Here is a tiny trained network, its code and every weight. The questions are about switching its units off for an input and a class, where a switched-off unit gives its printed mean instead of its output.

import numpy as np


def w(rows, s, z=0):
    codes = np.array(rows[::2]) - 128.0
    scale = np.full(codes.shape[1], s)
    scale[-1] = z or s
    return codes * scale


def norm(h):
    return h / np.sqrt((h * h).mean(-1, keepdims=True) + 1e-5)


def f(y):
    return np.maximum(y, 0)


def log_softmax(a):
    a = a - a.max(-1, keepdims=True)
    return a - np.log(np.exp(a).sum(-1, keepdims=True))


def net(x, mask):
    res = np.array(x, float).reshape(1, 5) / 4 @ E
    u = 0
    for l in range(2):
        y = f(norm(res) @ A[l][:, :-1].T + A[l][:, -1])
        res = res + np.where(mask[u : u + 15], y, B[l][:, -1]) @ B[l][:, :-1]
        u += 15
    return log_softmax(norm(res)[-1] @ U[:, :-1].T + U[:, -1])


A, B = {}, {}
E = w([
[127,125,129],'x0',
[130,130,126],'x1',
[161,219,59],'x2',
[161,178,232],'x3',
[253,80,139],'x4',
],0.0016)
A[0] = w([
[243,88,121,170],'L0N1',
[72,1,208,5],'L0N2',
[130,130,72,70],'L0N3',
[141,132,119,114],'L0N4',
[188,115,57,178],'L0N5',
[37,83,183,88],'L0N6',
[205,146,131,110],'L0N7',
[102,71,146,56],'L0N8',
[151,181,215,162],'L0N9',
[65,113,119,159],'L0N10',
[165,202,81,168],'L0N11',
[88,166,109,196],'L0N12',
[83,104,215,89],'L0N13',
[210,123,223,52],'L0N14',
[190,30,206,14],'L0N15',
],0.0043,0.0023)
B[0] = w([
[247,146,17,255],'L0N1',
[148,254,54,198],'L0N2',
[120,138,100,146],'L0N3',
[201,157,122,134],'L0N4',
[81,153,103,221],'L0N5',
[125,53,185,193],'L0N6',
[155,148,111,185],'L0N7',
[114,151,81,147],'L0N8',
[169,191,214,236],'L0N9',
[137,82,162,191],'L0N10',
[138,145,97,219],'L0N11',
[122,64,185,210],'L0N12',
[116,61,173,188],'L0N13',
[175,158,169,206],'L0N14',
[91,41,173,199],'L0N15',
],0.0029,0.0024)
A[1] = w([
[123,219,220,119],'L1N1',
[30,111,50,140],'L1N2',
[59,124,42,83],'L1N3',
[176,159,174,100],'L1N4',
[88,107,220,6],'L1N5',
[114,123,176,46],'L1N6',
[108,138,210,170],'L1N7',
[19,125,114,149],'L1N8',
[85,253,164,17],'L1N9',
[112,139,190,78],'L1N10',
[94,70,123,34],'L1N11',
[87,58,119,38],'L1N12',
[212,25,53,138],'L1N13',
[108,121,201,3],'L1N14',
[116,73,211,50],'L1N15',
],0.0054,0.0033)
B[1] = w([
[34,97,103,223],'L1N1',
[211,160,177,216],'L1N2',
[156,153,147,182],'L1N3',
[150,105,141,185],'L1N4',
[131,211,168,159],'L1N5',
[143,188,152,138],'L1N6',
[129,90,35,221],'L1N7',
[183,147,133,204],'L1N8',
[59,9,91,161],'L1N9',
[120,140,118,158],'L1N10',
[153,58,148,141],'L1N11',
[154,37,123,149],'L1N12',
[2,115,126,255],'L1N13',
[135,219,177,142],'L1N14',
[165,154,147,170],'L1N15',
],0.0048,0.0031)
U = w([
[177,37,208,157],'0',
[33,73,108,214],'1',
[202,221,128,120],'2',
[118,151,49,76],'3',
[44,163,253,3],'4',
],0.014,0.0033)

Each question gives the input, the list of numbers given to net, and the class t.
The units are the neurons (one row each of A and B). Each row of codes is followed by its name. A weight is (code - 128) times the scale printed after its matrix; where a second scale follows, it is the last column's (A, B and U).
mask holds one flag per neuron, layer by layer. A switched-off neuron (its flag False) gives its mean, the last column of its row in B, instead of its output. The means were averaged over made-up inputs and are rounded, as every weight is.
A unit's drop is (log p(t) with every unit on - log p(t) with that unit switched off) / (log p(t) with every unit on - log p(t) with every unit switched off).
The circuit of an input: a set's keep is (log p(t) with only the set's units on - log p(t) with every unit switched off) / (log p(t) with every unit on - log p(t) with every unit switched off). Starting from the 12 units with the biggest drops (on a tie, the unit counted first), units are removed one at a time, each time the one whose removal leaves the highest keep (on an exact tie, the one counted first), for as long as the keep stays at least 0.8.
units of the circuit, in order: the units of the circuit, biggest drop first
unit that matters most: the unit with the biggest drop
k most important neurons: the k neurons with the biggest drops, biggest first
top k neurons in layer l: the k neurons of layer l with the biggest drops, biggest first
drop of u: that unit's drop, to one decimal
input [5,0,6,-7,-7], class 2: unit that matters most -> L1N2
input [-5,8,2,-5,0], class 2: top 2 neurons in layer 0 -> (L0N1; L0N5)
input [2,3,-2,0,-5], class 0: 2 most important neurons -> (L0N9; L1N13)
input [-2,-6,6,-1,-8], class 2: units of the circuit, in order -> (L1N2; L1N13)
input [1,2,8,1,-2], class 1: units of the circuit, in order -> (L0N1; L1N9)
input [0,8,-4,-2,-1], class 0: 3 most important neurons -> (L0N1; L0N6; L0N9)
input [-4,1,1,5,-2], class 1: 3 most important neurons -> (L1N1; L1N7; L1N9)
input [4,-4,-2,0,-3], class 0: 2 most important neurons -> (L0N9; L0N6)
input [-4,-4,-1,-5,-1], class 0: 2 most important neurons -> (L0N1; L1N2)
input [7,1,1,2,-2], class 1: 4 most important neurons -> (L1N1; L1N7; L0N15; L0N9)
input [-3,-3,-8,-6,0], class 0: 4 most important neurons -> (L0N1; L1N2; L1N1; L0N2)
input [5,7,6,8,0], class 1: 4 most important neurons -> (L1N1; L1N2; L1N9; L0N1)
input [-3,3,-6,3,0], class 4: top 2 neurons in layer 1 -> (L1N5; L1N1)
input [-8,5,7,-1,-5], class 2: unit that matters most -> L0N9
input [-4,-7,3,-7,-1], class 2: 2 most important neurons -> (L1N2; L0N1)
input [-3,-2,1,4,-1], class 1: top 2 neurons in layer 1 -> (L1N1; L1N7)
input [5,-7,-6,0,-3], class 0: top 3 neurons in layer 1 -> (L1N13; L1N7; L1N12)
input [8,6,1,0,4], class 3: 4 most important neurons -> (L0N1; L1N13; L1N1; L1N2)
input [8,-8,-8,2,-1], class 4: 3 most important neurons -> (L0N2; L1N5; L0N1)
input [-2,3,-4,-4,8], class 1: units of the circuit, in order -> (L1N13)
input [-1,-1,1,-3,-7], class 2: top 3 neurons in layer 1 -> (L1N2; L1N8; L1N13)
input [-8,4,6,2,-2], class 1: 2 most important neurons -> (L0N1; L1N9)
input [-3,0,-7,-1,6], class 1: top 2 neurons in layer 1 -> (L1N13; L1N2)
input [-7,3,6,2,-2], class 1: drop of L0N1 -> 0.2
input [1,-4,-6,-8,-3], class 0: drop of L1N2 -> 0.2
